Below is a small trained network, with its code and all its weights. Each question gives an input and a class and asks what happens when units are switched off, that is, made to give their printed mean instead of their output.

import numpy as np


def w(rows, s, z=0):
    codes = np.array(rows[::2]) - 128.0
    scale = np.full(codes.shape[1], s)
    scale[-1] = z or s
    return codes * scale


def norm(h):
    return h / np.sqrt((h * h).mean(-1, keepdims=True) + 1e-5)


def f(y):
    return y / 2 * (1 + np.tanh(0.7978845608 * (y + 0.044715 * y**3)))


def log_softmax(a):
    a = a - a.max(-1, keepdims=True)
    return a - np.log(np.exp(a).sum(-1, keepdims=True))


def net(x, mask):
    res = np.array(x, float).reshape(1, 6) / 4 @ E
    u = 0
    for l in range(4):
        y = f(norm(res) @ A[l][:, :-1].T + A[l][:, -1])
        res = res + np.where(mask[u : u + 7], y, B[l][:, -1]) @ B[l][:, :-1]
        u += 7
    return log_softmax(norm(res)[-1] @ U[:, :-1].T + U[:, -1])


A, B = {}, {}
E = w([
[103,174,125,162,96,193,174,108],'x0',
[158,134,203,172,148,200,89,142],'x1',
[76,116,138,228,118,187,81,68],'x2',
[144,90,65,93,90,162,80,144],'x3',
[137,173,177,1,133,165,106,147],'x4',
[157,167,106,170,123,136,71,48],'x5',
],0.0073)
A[0] = w([
[142,129,94,69,162,126,52,167,26],'L0N1',
[127,4,136,164,136,122,121,159,26],'L0N2',
[115,139,139,125,145,139,85,229,186],'L0N3',
[117,146,122,98,131,161,106,110,110],'L0N4',
[103,240,134,180,90,126,143,191,252],'L0N5',
[104,152,156,142,151,224,253,126,211],'L0N6',
[189,10,34,204,112,212,131,215,49],'L0N7',
],0.0059,0.0016)
B[0] = w([
[74,169,135,107,105,135,149,111,170],'L0N1',
[131,139,121,130,98,131,127,147,167],'L0N2',
[109,123,79,117,92,108,95,85,180],'L0N3',
[77,151,201,177,102,131,162,141,144],'L0N4',
[104,136,107,157,244,77,163,164,197],'L0N5',
[75,104,147,127,158,130,96,168,239],'L0N6',
[120,130,131,175,74,89,90,177,251],'L0N7',
],0.011,0.003)
A[1] = w([
[206,125,172,148,137,103,163,106,150],'L1N1',
[175,203,138,179,149,105,149,82,100],'L1N2',
[133,82,130,155,175,134,98,96,127],'L1N3',
[164,168,95,177,158,144,184,60,194],'L1N4',
[172,122,159,83,133,138,149,147,141],'L1N5',
[158,108,199,137,116,142,96,164,251],'L1N6',
[153,175,154,254,69,65,164,143,177],'L1N7',
],0.0073,0.0015)
B[1] = w([
[87,144,71,121,165,132,118,121,131],'L1N1',
[116,129,80,78,164,112,54,111,157],'L1N2',
[88,133,147,100,139,255,114,69,150],'L1N3',
[130,170,158,136,195,143,102,162,167],'L1N4',
[47,124,119,36,36,146,61,128,146],'L1N5',
[99,161,84,183,105,126,116,98,177],'L1N6',
[156,149,113,112,99,161,54,130,254],'L1N7',
],0.0086,0.0046)
A[2] = w([
[177,163,143,187,149,142,109,93,168],'L2N1',
[124,187,17,114,171,41,140,97,189],'L2N2',
[179,143,105,126,148,180,133,120,4],'L2N3',
[155,112,2,110,123,62,234,158,99],'L2N4',
[112,126,103,164,136,113,114,68,125],'L2N5',
[191,123,197,140,164,167,102,56,81],'L2N6',
[191,97,67,78,167,149,187,228,99],'L2N7',
],0.0082,0.0022)
B[2] = w([
[90,100,33,43,139,21,99,40,213],'L2N1',
[234,103,124,93,158,193,90,178,255],'L2N2',
[78,49,212,105,177,172,59,124,108],'L2N3',
[167,3,253,109,126,188,133,153,224],'L2N4',
[139,220,147,142,172,149,154,71,176],'L2N5',
[75,35,174,138,205,185,151,36,168],'L2N6',
[202,135,146,128,103,158,81,32,181],'L2N7',
],0.0063,0.004)
A[3] = w([
[83,188,138,170,182,213,235,194,61],'L3N1',
[169,108,63,194,59,146,147,161,219],'L3N2',
[73,110,109,164,131,159,148,19,36],'L3N3',
[118,77,172,2,86,109,130,146,250],'L3N4',
[145,157,72,114,50,104,25,230,208],'L3N5',
[115,130,202,252,65,154,48,27,156],'L3N6',
[105,205,91,54,71,50,137,147,32],'L3N7',
],0.0079,0.0017)
B[3] = w([
[163,242,129,248,147,182,118,253,164],'L3N1',
[128,134,206,201,92,28,67,128,180],'L3N2',
[45,60,244,66,138,255,159,187,175],'L3N3',
[202,182,113,147,85,185,216,103,240],'L3N4',
[55,120,116,186,121,40,185,98,254],'L3N5',
[63,30,179,37,139,65,148,122,242],'L3N6',
[8,169,20,198,116,180,97,10,168],'L3N7',
],0.0075,0.0073)
U = w([
[105,195,79,121,53,151,207,57,143],'0',
[109,192,181,223,173,176,149,218,78],'1',
[33,53,210,83,187,163,86,90,154],'2',
[241,79,189,87,80,134,191,164,220],'3',
[86,58,160,225,67,6,95,134,130],'4',
[180,150,63,112,227,121,56,97,3],'5',
],0.014,0.0013)

Each question gives the input, the list of numbers given to net, and the class t.
The units are the neurons (one row each of A and B). Each row of codes is followed by its name. A weight is (code - 128) times the scale printed after its matrix; where a second scale follows, it is the last column's (A, B and U).
mask holds one flag per neuron, layer by layer. A switched-off neuron (its flag False) gives its mean, the last column of its row in B, instead of its output. The means were averaged over made-up inputs and are rounded, as every weight is.
A unit's drop is (log p(t) with every unit on - log p(t) with that unit switched off) / (log p(t) with every unit on - log p(t) with every unit switched off).
The circuit of an input: a set's keep is (log p(t) with only the set's units on - log p(t) with every unit switched off) / (log p(t) with every unit on - log p(t) with every unit switched off). Starting from the 12 units with the biggest drops (on a tie, the unit counted first), units are removed one at a time, each time the one whose removal leaves the highest keep (on an exact tie, the one counted first), for as long as the keep stays at least 0.8.
units of the circuit, in order: the units of the circuit, biggest drop first
most important unit: the unit with the biggest drop
k most important neurons: the k neurons with the biggest drops, biggest first
k most important neurons of layer l: the k neurons of layer l with the biggest drops, biggest first
drop when u is switched off: that unit's drop, to one decimal
input [0,-4,2,-5,0,5], class 5: units of the circuit, in order : L1N2, L2N2
input [-5,8,-5,-8,1,-3], class 0: most important unit : L1N5
input [-6,-1,6,0,-6,2], class 2: units of the circuit, in order : L1N3, L3N3
input [2,7,0,-1,-2,-5], class 4: units of the circuit, in order : L0N3, L3N3
input [-4,-8,-6,8,1,7], class 3: units of the circuit, in order : L2N4, L2N2
input [7,-3,-2,-6,4,5], class 1: units of the circuit, in order : L0N6, L3N1
input [0,-7,-1,5,-4,-2], class 3: units of the circuit, in order : L2N4, L3N4
input [5,-2,8,6,3,-4], class 4: 2 most important neurons : L0N7, L2N6
input [6,-5,-4,-6,-4,-1], class 1: 2 most important neurons of layer 3 : L3N1, L3N6
input [1,6,8,5,1,-4], class 4: 2 most important neurons : L0N7, L3N2
input [0,2,5,-7,-2,-5], class 1: 3 most important neurons : L3N1, L0N6, L0N5
input [5,8,-6,-1,-5,-7], class 4: 2 most important neurons : L0N7, L0N3
input [3,7,3,-3,-3,-3], class 2: 2 most important neurons : L3N6, L2N1
input [-6,4,-2,7,1,-8], class 4: units of the circuit, in order : L3N5
input [6,8,-8,5,0,7], class 5: 2 most important neurons : L0N5, L1N2
input [-8,1,0,-4,-7,3], class 5: 2 most important neurons : L0N6, L1N1
input [1,-2,-5,-7,6,2], class 0: 2 most important neurons : L1N5, L3N7
input [7,-3,-3,-6,-1,-6], class 1: drop when L0N6 is switched off : 0.2
input [1,-5,-3,-4,-3,-1], class 3: drop when L2N4 is switched off : 0.1
input [4,-8,-8,6,-6,-4], class 3: units of the circuit, in order : L2N4
input [3,2,-2,-1,0,-4], class 1: drop when L0N6 is switched off : 3.7
input [-4,8,8,-2,-6,-1], class 2: drop when L1N3 is switched off : 0.1
